Below are the code and all the weights of a small trained network. Each question names an input and a class and asks about switching units off, where a switched-off unit gives its printed mean instead of its output.

import numpy as np


def w(rows, s, z=0):
    codes = np.array(rows[::2]) - 128.0
    scale = np.full(codes.shape[1], s)
    scale[-1] = z or s
    return codes * scale


def f(y):
    return np.maximum(y, 0)


def log_softmax(a):
    a = a - a.max(-1, keepdims=True)
    return a - np.log(np.exp(a).sum(-1, keepdims=True))


def net(x, mask):
    res = np.array(x, float).reshape(1, 8) / 4 @ E
    y = f(res @ A[0][:, :-1].T + A[0][:, -1])
    res = res + np.where(mask, y, B[0][:, -1]) @ B[0][:, :-1]
    return log_softmax(res[-1] @ U[:, :-1].T + U[:, -1])


A, B = {}, {}
E = w([
[56,253,52,149,34,146,75],'x0',
[86,196,179,176,111,34,223],'x1',
[131,161,150,95,49,106,51],'x2',
[197,137,85,207,85,164,80],'x3',
[47,75,84,207,87,57,37],'x4',
[83,168,230,150,118,104,117],'x5',
[111,97,136,136,113,87,51],'x6',
[111,88,166,249,164,94,160],'x7',
],0.0062)
A[0] = w([
[245,102,100,73,41,84,123,249],'N0',
[120,87,155,96,149,246,114,206],'N1',
[70,215,85,155,76,179,88,253],'N2',
[78,153,232,55,113,59,176,171],'N3',
[138,150,211,86,154,165,58,188],'N4',
[77,82,47,78,182,228,147,232],'N5',
[120,153,157,126,92,80,198,117],'N6',
[222,84,50,119,155,136,1,248],'N7',
[154,112,219,105,133,206,203,96],'N8',
[194,154,72,92,189,226,153,179],'N9',
[223,78,96,115,173,92,64,218],'N10',
[137,122,130,203,216,78,75,164],'N11',
[153,116,124,115,146,189,140,100],'N12',
[60,177,110,164,69,124,53,107],'N13',
[131,37,114,199,168,108,129,121],'N14',
],0.0074,0.0038)
B[0] = w([
[92,64,121,58,84,139,162,208],'N0',
[203,146,128,92,51,135,204,199],'N1',
[169,130,116,48,56,98,83,240],'N2',
[195,104,226,131,134,44,176,211],'N3',
[248,80,94,82,65,198,240,181],'N4',
[205,138,118,35,46,110,202,218],'N5',
[201,167,152,146,150,119,170,172],'N6',
[33,82,149,46,51,157,147,255],'N7',
[209,122,201,128,186,98,91,194],'N8',
[185,159,104,80,92,148,196,215],'N9',
[71,67,107,75,72,223,169,208],'N10',
[106,61,159,145,52,126,130,180],'N11',
[152,152,154,98,76,212,96,158],'N12',
[81,148,158,141,2,64,70,206],'N13',
[135,44,112,141,173,194,116,185],'N14',
],0.0069,0.0092)
U = w([
[192,155,244,140,169,23,186,85],'0',
[16,72,93,94,80,159,71,15],'1',
[216,140,116,24,59,196,178,247],'2',
[237,201,43,181,170,193,165,94],'3',
[110,21,160,178,70,41,137,198],'4',
[110,58,179,225,107,170,96,127],'5',
[77,251,140,155,31,53,1,35],'6',
[174,146,21,217,147,215,39,3],'7',
],0.0063,0.0041)

Each question gives the input, the list of numbers given to net, and the class t.
The units are the neurons (one row each of A and B). Each row of codes is followed by its name. A weight is (code - 128) times the scale printed after its matrix; where a second scale follows, it is the last column's (A, B and U).
mask holds one flag per neuron, in row order. A switched-off neuron (its flag False) gives its mean, the last column of its row in B, instead of its output. The means were averaged over made-up inputs and are rounded, as every weight is.
A unit's drop is (log p(t) with every unit on - log p(t) with that unit switched off) / (log p(t) with every unit on - log p(t) with every unit switched off).
The circuit of an input: a set's keep is (log p(t) with only the set's units on - log p(t) with every unit switched off) / (log p(t) with every unit on - log p(t) with every unit switched off). Starting from the 12 units with the biggest drops (on a tie, the unit counted first), units are removed one at a time, each time the one whose removal leaves the highest keep (on an exact tie, the one counted first), for as long as the keep stays at least 0.8.
units of the circuit, in order: the units of the circuit, biggest drop first
top k neurons: the k neurons with the biggest drops, biggest first
drop of u: that unit's drop, to one decimal
input [7,2,7,-4,-2,8,5,-3], class 6: units of the circuit, in order -> N13
input [-7,-8,3,-4,6,0,8,0], class 1: units of the circuit, in order -> N7; N10
input [-8,8,5,-7,2,-4,6,-7], class 0: units of the circuit, in order -> N3; N7
input [-7,-2,2,-2,-4,8,2,3], class 0: units of the circuit, in order -> N3; N8
input [3,4,-8,5,3,1,7,0], class 5: top 2 neurons -> N5; N14
input [8,-2,7,8,-5,0,-4,3], class 6: top 3 neurons -> N13; N5; N10
input [-3,6,3,5,4,-4,4,3], class 1: top 2 neurons -> N3; N8
input [0,5,-7,3,-3,-7,1,1], class 3: top 2 neurons -> N7; N2
input [-5,-2,4,6,6,-6,7,8], class 1: top 2 neurons -> N7; N10
input [-4,4,7,3,4,-6,-3,2], class 1: drop of N14 -> 0.0
input [0,4,-8,-6,5,-4,4,7], class 5: drop of N11 -> -0.1
input [7,2,3,-5,6,4,-3,6], class 6: drop of N13 -> 0.1
